Below are the code and all the weights of a small trained network. Each question names an input and a class and asks about switching units off, where a switched-off unit gives its printed mean instead of its output.

import numpy as np


def w(rows, s, z=0):
    codes = np.array(rows[::2]) - 128.0
    scale = np.full(codes.shape[1], s)
    scale[-1] = z or s
    return codes * scale


def f(y):
    return y / 2 * (1 + np.tanh(0.7978845608 * (y + 0.044715 * y**3)))


def log_softmax(a):
    a = a - a.max(-1, keepdims=True)
    return a - np.log(np.exp(a).sum(-1, keepdims=True))


def net(x, mask):
    res = np.array(x, float).reshape(1, 3) / 4 @ E
    y = f(res @ A[0][:, :-1].T + A[0][:, -1])
    res = res + np.where(mask, y, B[0][:, -1]) @ B[0][:, :-1]
    return log_softmax(res[-1] @ U[:, :-1].T + U[:, -1])


A, B = {}, {}
E = w([
[128,63,95,255,194],'x0',
[135,133,130,131,127],'x1',
[241,64,27,95,60],'x2',
],0.0069)
A[0] = w([
[141,108,124,99,121,64],'n0',
[151,88,171,215,211,163],'n1',
[182,75,93,120,66,99],'n2',
[212,95,131,104,80,142],'n3',
[102,189,200,191,153,136],'n4',
[193,104,100,116,101,188],'n5',
[140,188,151,53,82,103],'n6',
[73,153,151,122,171,92],'n7',
[138,175,112,101,108,255],'n8',
[115,48,124,198,142,78],'n9',
[132,136,89,246,114,148],'n10',
[88,104,170,51,91,176],'n11',
[198,63,57,154,88,103],'n12',
],0.011,0.0081)
B[0] = w([
[133,80,217,150,35,118],'n0',
[161,148,129,88,159,210],'n1',
[109,163,155,68,108,196],'n2',
[155,164,145,87,143,210],'n3',
[116,188,99,9,66,198],'n4',
[90,176,111,105,135,225],'n5',
[208,86,200,109,144,204],'n6',
[134,149,141,64,105,156],'n7',
[107,139,105,148,195,255],'n8',
[159,83,219,92,134,161],'n9',
[156,148,150,72,166,189],'n10',
[145,122,126,87,173,213],'n11',
[123,161,135,51,112,220],'n12',
],0.012,0.0082)
U = w([
[179,95,204,133,166,93],'0',
[121,137,92,133,173,234],'1',
[115,175,126,123,65,67],'2',
[119,132,63,179,161,253],'3',
[126,82,141,205,50,29],'4',
[152,6,130,196,64,49],'5',
[121,57,133,195,56,27],'6',
[125,49,133,229,80,30],'7',
],0.017,0.006)

Each question gives the input, the list of numbers given to net, and the class t.
The units are the neurons (one row each of A and B). Each row of codes is followed by its name. A weight is (code - 128) times the scale printed after its matrix; where a second scale follows, it is the last column's (A, B and U).
mask holds one flag per neuron, in row order. A switched-off neuron (its flag False) gives its mean, the last column of its row in B, instead of its output. The means were averaged over made-up inputs and are rounded, as every weight is.
A unit's drop is (log p(t) with every unit on - log p(t) with that unit switched off) / (log p(t) with every unit on - log p(t) with every unit switched off).
The circuit of an input: a set's keep is (log p(t) with only the set's units on - log p(t) with every unit switched off) / (log p(t) with every unit on - log p(t) with every unit switched off). Starting from the 12 units with the biggest drops (on a tie, the unit counted first), units are removed one at a time, each time the one whose removal leaves the highest keep (on an exact tie, the one counted first), for as long as the keep stays at least 0.8.
circuit, biggest first: the units of the circuit, biggest drop first
k most important neurons: the k neurons with the biggest drops, biggest first
drop of u: that unit's drop, to one decimal
input [4,3,8], class 2: circuit, biggest first => [n12, n2]
input [-3,5,-7], class 2: circuit, biggest first => [n4]
input [7,-1,7], class 0: 3 most important neurons => [n9, n4, n10]
input [1,3,6], class 2: circuit, biggest first => [n12, n2]
input [-1,-3,-5], class 2: 2 most important neurons => [n4, n7]
input [7,-3,8], class 2: 2 most important neurons => [n12, n5]
input [1,2,5], class 2: 3 most important neurons => [n12, n2, n11]
input [-7,6,5], class 0: 2 most important neurons => [n6, n4]
input [2,2,2], class 3: 2 most important neurons => [n6, n4]
input [3,3,3], class 3: 4 most important neurons => [n6, n4, n11, n7]
input [3,3,2], class 3: 3 most important neurons => [n6, n4, n11]
input [8,8,-3], class 0: drop of n4 => 0.0
input [-3,-2,-3], class 3: drop of n1 => 0.1
input [8,-8,2], class 0: drop of n9 => 0.6
input [-8,-1,-1], class 0: circuit, biggest first => [n6]
